[128 = 0]
[ 74 227 176 129 181  55 188 162 160 169 122  97 202 128  88 132  58 130
 103  83 192 131  80  98 140 162  60 160  91 160 147 139  91  57 151  63
  85  99 130 152 148  68  83 153 172 132 106  86 102  62  93] => (8)
[106 165 160 124 150 112 189 147 151 130 133 108 141 131 135 132  93 129
 122 123 132 115 118 113 124 147 142 147 114 118 134 155 118 136 144  98
 100 132 113 132 132 126  96 115 173 121 117 107 138 124 126] => (8)
[143 107 134 123 138 126 189 137 119 116 141 118  96 159 168 121  91 115
 118 150  86 106 129 113 127 139 175 142 145  82 140 186 142 234 127 128
 115 154 100 122 115 173 123  91 179 129 140 150 159 141 149] => (8)
[ 59 161 189 143 184  79 175 177 140 135 122 126 173 131 137 145 111 178
 106  95 252 101  45 122 143 165  25 192 116 118 119 146 120  41 169  49
  73  36 104 129 135  82 123 129 163 123  98  44 120  50 136] => (1)
[109 136 152 122 150  97 159 167 120 144 114 122 160  90 105 124  97 125
 147 103 190 125 120 112 118 135 133 112 119 140 115 145 115  96 140  99
 113 132 110  98 139 107  71 118 120 117 100  92 118  92 133] => (1)
[103 128 165 128 149 112 134 144 126 130 120 121 144 124 128 138 156 138
 116 125 156 117  89 131 133 137 104 164 127 123  88 156 132  84 159  89
 102  73 126 146 131 113 136 115 142 123 111  86 122 110 112] => (8)
[ 47 252 197 126 193  68 221 173 181 139 128 103 200 126  92 146  72 168
 111  73 245 129  70 103 132 181  52 162  73 160 156 120  92  19 164  51
  71 119 111 109 150  34  40 145 191 122  93  52 112  40 115] => (8)
[ 89 182 164 136 164 107 166 171 176 145 125  99 187 132 157 153  79 155
  84  89 202  98  45 126 135 150  28 194 102  96  98 131 126  65 158  58
  80  30 119 186 152 104 147 162 172 131 119  64 120  79 118] => (1)
[120 117 143 128 147  93 129 148 112 146 112 109 165 117 130 128 108 114
 127 105 182 120 115 114 124 132 104 119 143 144  97 146  91 118 128  99
 135 116 138 128 140 110 114 140 111 132 121 117 108  83 111] => (1)
[117 134 142 122 144  83 129 151 111 156 107 111 176 102 102 127 102 108
 133 101 191 132 113 113 125 128 102 113 128 154  98 134 102  94 136 103
 134 119 137 120 148  96  96 141 107 130 113 110 101  77 103] => (1)
[132 127 135 125 143  85 160 156 114 138 126 109 130 125 137 126  71 113
 124 127 149 120 121 109 127 142 132 131 139 111 111 169 138 150 130 109
 113 113 115 124 130 151 107 113 138 131 119 131 131 109 137] => (8)
[101 194 157 114 146 125 141 152 175 126 121  96 180 113 131 155 118 143
  99  98 178 123  75 134 122 141  74 164  89 113  72 110 146  43 159  83
  94  80 127 165 157  82 109 157 159 125 111  66 119  88 106] => (8)
[108 146 156 131 147 123 163 162 150 137 122 104 162 101 147 138  87 136
 130 101 180 105  95 121 110 139 121 131 119 127 106 146 103 107 141  86
 115 104 115 146 138 122 100 137 136 115 110  92 123 119 131] => (8)
[126  53 139 129 165  29 174 191  38 154 108 153 123 109  89  95  63 111
 166 129 218 134 155  88 141 142 119  93 167 138 147 185 127 150 119 126
 112 140  89  21 120 137  66  72  90 129 100 137 117  52 169] => (8)
[127 138 137 124 154  95 166 155 121 148 121 106 156 130 130 121  68 108
 115 111 161 119 120 106 130 135 112 127 131 119 129 152 116 158 124 111
 117 134 119 130 140 122 105 134 140 135 128 131 122  90 125] => (1)
[139 112 131 128 133 100 140 145 106 178 109 118 155 118 117 106  94  91
 125 116 143 116 120 111 136 113 126 132 139 123 130 162 110 176 123 122
 115 119 124 142 139 146 137 125 126 132 127 136 115 117 109] => (8)
[126 128 140 124 134 115 155 145 133 144 124 105 140 111 136 126  94 110
 129 124 128 115 119 118 119 128 161 132 134 110 111 164 126 157 133 114
 116 123 120 149 134 152 115 118 139 120 120 121 133 144 125] => (8)
[189  43  96 117 101 119 127 129  64 183 103 129 121 111 104  80 112  46
 155 147  76 123 177 107 132  80 208  94 163 116 133 179 124 255  98 176
 139 179 122 117 130 191 140  98  93 131 147 187 124 165 111] => (8)
[169  54 111 118 110 144 129 128  95 114 125 112  94 119 167 122 128  92
 143 153  71 114 159 126 106 114 226  99 166  98  82 180 132 223 115 151
 152 165 122 127 119 186 124  96 119 123 135 161 147 167 137] => (8)
[165 113 111 118 108 137 134 123 132 135 129  90 122 113 158 125  94  82
 130 138  59 116 149 120 103 113 215 102 144 107  90 170 115 209 113 136
 154 163 138 170 131 175 122 129 128 126 139 163 139 178 114] => (8)
[102 153 161 127 166  78 167 149 113 147 118 119 160 144 107 123 107 125
 113 111 189 127 105 106 144 148  77 147 128 147 140 150 103 111 142  92
 105 123 127 108 136  86 108 126 150 137 121 110 111  59 108] => (1)
[111 132 155 122 145 119 154 139 120 141 115 123 148 124 111 120 149 121
 135 116 167 122 117 118 129 128 133 132 124 146 127 141 103 135 140 112
 114 148 122 109 135 103 102 116 137 122 121 105 120 102 108] => (1)
[131  97 136 130 138 124 158 151 106 170 108 126 154 113 126 102 113 102
 141 111 166 105 121 116 129 107 143 125 139 126 143 152  96 192 121 126
 117 140 110 121 136 139 131 121 120 122 132 124 121 120 122] => (1)
[ 93 128 174 136 159 112 176 143 127 134 129 126 127 130 134 124 133 139
 131 129 140 108  99 115 130 147 147 158 131 130 141 179 101 137 151  91
  97 114 110 127 118 133 115  90 163 114 110  96 138 130 126] => (8)

[133  91  84 164 164 145  60 134 174 154 104 100 130 215 166 169 187 151
  95  80 149 113 110 128 136 140] => [66]
[ 92 105 118 135 171 144 131 151 149 146 137 113 118 154 135 140 114 122
 114 128 129 121 105 121 138 134] => [66]
[121  23 100  76 127 113 160 122 150 165 163 108 133  99 121 190  78 117
 175 134 109 143 138 149 137 102] => [66]
[220 183  98 183 176 133  40 173 123 131 191 130 118 232 153 144  90 110
 144  94  65 128 169 108 133 170] => [66]
[122 186 139 106  94 105 141 117 109 103 141 188 148  85  80 102 150 143
 102 170 161 144 184 111 136 109] => [61]
[138 136 158 107 116 116 196 128 105 105 136 118 108  74 111 122  66 114
 150 168 132 137 142 130 144 119] => [61]
[177 117 130 102 111 108 144 104 128 120 138 108 137 105 112 166 119 134
 155 119 136 138 136 140 131 113] => [61]
[  4 230 151 151 116 133 110 123 116 133 112 178 117 121 123 105 189 137
  67 146 171 125 111 103 125 135] => [61]
[186 167 136  86 173 106  91 110  81  99 239 188 164  85  90 159  65 110
 171 127  91 172 146 111 116 136] => [66]
[255 170 132 149 124 117  89 121 117  97 154  96 114 174 146 183 128 110
 166  89  64 127 125 141 124 153] => [66]
[138 149 143 159 140 141 115 159 122 134 163  91 126 148 120 145 131 122
 116 146 140 116 125 123 122 130] => [61]
[204 135  85  74 173 135 103 114 179 141  22 118 123 160 139 161 211 187
  54  94 166 143 126 114 138 170] => [66]
[ 92 112 140  92 159 134 184 122 136 162 159 133  92  84 148 182 108 107
 115 123 134 137  82 140 137 124] => [66]
[101 164 115  98  92 104 132 129 114 124 119 201 127  99 102  55 152 150
  94 175 141 139 124 105 136 116] => [61]
[210 131 144 143  89 118 100 125 134 136 186  69 120 131 128 216 108 117
 154 118 122 119 138 148 134 114] => [61]
[ 94  54 100 104 121 106 113 131 148 115 162 138 167 107  84 134 108 140
 147 162 138 141 128 125 125  94] => [61]
[104 119 129  65 114 110 190  83 126 110 146 140 104  63 129 174 118 111
 144 116 118 144 122 152 129 108] => [61]
[173 121 109 137  72 113  99  95 154 170 116 116 121 159 137 154 183 139
 115  89 137 117 130 153 131 109] => [66]
[154 123 123 120 131 130 173 127 128 129  67  99 112 126 151 117 130 132
 143 112 109 124 137 135 124 153] => [66]
[254 143 143 148 104 112  93 123 126  94 200  72 113 141 128 202  93 108
 168 112  85 130 124 147 136 126] => [66]
[190 107  98  53 125 101 182 134 134 110  76 121 103 134 131 109  95 139
 172 132  69 138 132 133 140 139] => [66]
[168 129 134 140 122 130 112 110 140 125 119 110 145 128 119 156 161 148
 109 121 158 127 106 132 129 125] => [61]
[154 165 145 115 119 120 112 116 122  91 132 149 134 105 108 138 160 142
  87 138 162 154 122 116 128 132] => [61]
[168 145 122 137  78 107  96 129 129 112 156 138 115 151 122 119 132 127
 129 133 118 122 137 132 126 114] => [66]
[169 181 196 199  94 140  78 121 109 123 145  95 162 103 102 148 180 136
  98 144 191 111 133 122 147 114] => [61]
[131 130 131 133 148 127 138 136 115 133 147 122 114 138 133 132  97 110
 146 142 111 129 122 128 129 126] => [61]
[196 118 134 119 112 105 130 135 111  98 195 123 112 117 113 172  82 103
 159 142  89 142 132 126 114 132] => [61]
[108 131 140 173 144 150  97 141 147 159 119 110 133 140 133 146 161 135
  87 120 181 109 131 110 120 132] => [61]
[159 215 151 255 119 167   1 181 130 148  44 115 190 244 116  36 244 195
  53 139 207  86  75  82 142 147] => [66]
[ 60  69 105 200 141 132 117 131 163 127  99 135 145 121 111 136 151 153
  90 147 176 135 111 123 123 104] => [61]
[171 139 166 172  97 126 107 144 121 119 155 101 134 120 117 141 115 111
 137 146 141 112 123 122 145 130] => [61]
[126 129 141 109  80 108 178  92 135 125 110 113 105  76 126 161 145 124
 124 134 154 125 109 157 144 103] => [61]
[126 117 158 147 131 134 156 163 127 118 161 107 117 125 125 127  75 106
 138 160 127 124 139 119 124 140] => [61]
[ 64  84 108 163 173 166 104 144 138 145  83 118 160 166 140  94 139 137
 125 113 144 114 120 123 126 132] => [66]
[ 94 141 118  93 130 132 166 143 146 138  51 118  81 162 157 106 144 136
 107 130 118 121 110 123 122 162] => [66]
[ 80  95  76  75 135 104 144 142 163 138  80 152 117 146 124  69 120 156
 108 155 124 142 123 114 120 123] => [66]
[121 111 120  81 109 111 135 119 122  92 144 138 136 102 105  80 114 129
 149 153 121 138 126 132 143 114] => [61]
[128 103  95 108 144 128 159 139 144 133 143 113  85 152 158 132  81 110
 154 107  73 127 119 136 127 141] => [66]
[163 161  96  72 157 129 122 127 145 147  45 128 100 181 158  80 181 151
  94  92 109 124 128 111 124 166] => [66]
[191 128 130 102  90  97 121 112 133 105 194 103  95 113 132 209 110 100
 150 118 109 136 129 148 132 121] => [66]
[ 47 109 119 137  88 125 146 142 112 133 185 167 124 136 123  68  86 101
 148 152  97 115 127 133 117  98] => [61]
[158 160 156 146 115 130 141 109  99 111 140 130 129 100 134 157 134 110
 151 111 131 127 137 138 138 139] => [61]
[195 146 131  90 131 108 139 126 133 129  99 116 143 107 104 149 136 157
 111 141 134 146 139 117 132 139] => [61]
[ 83 216 143 144  62 114 133 126  89 125 172 206  98 119 132  72 140 101
 115 147 106 122 108 124 118 113] => [61]
[ 98  89 117 135  84 134 135  98 166 142  67  98 118 153 164 148 210 140
  90 104 177 100 113 159 126  99] => [61]
[223 160 156  74 156 112 170 142 106 112 180 131 108  64  93 184  77 116
 127 167 127 167 133 105 120 150] => [66]
[ 78 112 107  84 186 127 184 141 116 143 174 155  90 109 125 106  59  92
 153 125  75 145 114 121 128 145] => [66]
[117  75 161 163  93 138 153 139 146 107 130  57 126 103 113 181 104 144
 123 154 187 108 122 140 121  93] => [61]
[165 174 129 122 131 135 141 127 130 132  91 126  94 142 147 115 154 133
 105 120 120 129 123 122 135 150] => [66]
[124  98 162 122  82 115 167 115 127 115 138 101 131  86 110 169 114 123
 132 160 160 122 125 144 137  92] => [61]
[173  93 142 200 151 156  56 137 177 160 155  41 135 176 148 236 158 124
 112  92 182 105 126 138 139 128] => [61]
[103 124 121 160 109 139  94 116 137 126  56 134 163 162 129  83 200 169
  90 127 173 111 119 123 117 121] => [61]
[179 199 147 148 143 145  83 123 130 108  88 127 131 149 129 145 207 152
  71 106 203 127 120 111 116 152] => [61]
[153 130 138 126 109 118 148 134 147 155 138 107 108 124 126 177 162 122
 127 151 132 124 132 132 131 124] => [61]
